Here is a tiny trained network, its code and every weight. The questions are about switching its units off for an input and a class, where a switched-off unit gives its printed mean instead of its output.

import numpy as np


def w(rows, s, z=0):
    codes = np.array(rows[::2]) - 128.0
    scale = np.full(codes.shape[1], s)
    scale[-1] = z or s
    return codes * scale


def norm(h):
    return h / np.sqrt((h * h).mean(-1, keepdims=True) + 1e-5)


def f(y):
    return y / 2 * (1 + np.tanh(0.7978845608 * (y + 0.044715 * y**3)))


def log_softmax(a):
    a = a - a.max(-1, keepdims=True)
    return a - np.log(np.exp(a).sum(-1, keepdims=True))


def net(x, mask):
    res = np.array(x, float).reshape(1, 3) / 4 @ E
    u = 0
    for l in range(2):
        y = f(norm(res) @ A[l][:, :-1].T + A[l][:, -1])
        res = res + np.where(mask[u : u + 4], y, B[l][:, -1]) @ B[l][:, :-1]
        u += 4
    return log_softmax(norm(res)[-1] @ U[:, :-1].T + U[:, -1])


A, B = {}, {}
E = w([
[78,116,150,98,130,156],'x0',
[188,152,134,52,168,128],'x1',
[154,160,255,114,14,76],'x2',
],0.006)
A[0] = w([
[76,136,223,7,115,13,127],'L0N1',
[112,53,110,210,224,125,255],'L0N2',
[230,218,66,143,186,138,173],'L0N3',
[143,254,106,96,103,73,68],'L0N4',
],0.0064,0.0037)
B[0] = w([
[117,202,126,106,111,169,236],'L0N1',
[98,147,201,78,153,140,254],'L0N2',
[10,174,104,77,128,172,214],'L0N3',
[168,123,143,113,82,155,142],'L0N4',
],0.011,0.0052)
A[1] = w([
[217,89,173,51,70,139,164],'L1N1',
[114,175,173,136,135,165,73],'L1N2',
[144,190,235,132,52,168,205],'L1N3',
[1,126,128,85,185,219,252],'L1N4',
],0.0073,0.0027)
B[1] = w([
[90,187,73,162,177,127,143],'L1N1',
[173,153,119,165,110,104,152],'L1N2',
[124,99,118,74,122,122,203],'L1N3',
[49,8,191,136,163,185,249],'L1N4',
],0.015,0.014)
U = w([
[34,1,212,67,193,214,196],'0',
[136,112,156,49,70,106,133],'1',
[220,147,105,223,191,124,13],'2',
[205,120,73,196,179,118,1],'3',
[237,124,79,177,250,101,16],'4',
[229,116,152,247,152,110,18],'5',
[168,214,84,17,76,116,169],'6',
],0.0096,0.0047)

Each question gives the input, the list of numbers given to net, and the class t.
The units are the neurons (one row each of A and B). Each row of codes is followed by its name. A weight is (code - 128) times the scale printed after its matrix; where a second scale follows, it is the last column's (A, B and U).
mask holds one flag per neuron, layer by layer. A switched-off neuron (its flag False) gives its mean, the last column of its row in B, instead of its output. The means were averaged over made-up inputs and are rounded, as every weight is.
A unit's drop is (log p(t) with every unit on - log p(t) with that unit switched off) / (log p(t) with every unit on - log p(t) with every unit switched off).
The circuit of an input: a set's keep is (log p(t) with only the set's units on - log p(t) with every unit switched off) / (log p(t) with every unit on - log p(t) with every unit switched off). Starting from all 8 units, units are removed one at a time, each time the one whose removal leaves the highest keep (on an exact tie, the one counted first), for as long as the keep stays at least 0.8.
circuit, biggest first: the units of the circuit, biggest drop first
k most important neurons: the k neurons with the biggest drops, biggest first
k most important neurons of layer l: the k neurons of layer l with the biggest drops, biggest first
drop of u: that unit's drop, to one decimal
input [0,-8,6], class 1: circuit, biggest first -> [L1N4 L0N3]
input [6,-2,6], class 1: 3 most important neurons -> [L1N4 L0N3 L0N2]
input [4,1,7], class 6: 2 most important neurons of layer 0 -> [L0N3 L0N2]
input [5,7,4], class 1: 2 most important neurons of layer 0 -> [L0N1 L0N3]
input [5,-5,6], class 6: 3 most important neurons -> [L1N4 L0N3 L0N2]
input [8,6,4], class 1: circuit, biggest first -> [L1N4 L0N3 L0N2]
input [-5,4,6], class 6: circuit, biggest first -> [L1N4]
input [-8,-7,6], class 1: 3 most important neurons of layer 1 -> [L1N4 L1N3 L1N2]
input [7,8,6], class 1: 3 most important neurons -> [L1N4 L0N1 L1N3]
input [-6,-4,3], class 1: 2 most important neurons of layer 0 -> [L0N1 L0N2]
input [-5,-6,1], class 1: 2 most important neurons of layer 0 -> [L0N3 L0N1]
input [0,-8,8], class 6: drop of L0N3 -> 0.1
input [0,-6,7], class 6: drop of L1N4 -> 1.0
input [-1,-7,6], class 6: drop of L0N3 -> 0.2
input [-7,-6,1], class 1: drop of L1N1 -> 0.1
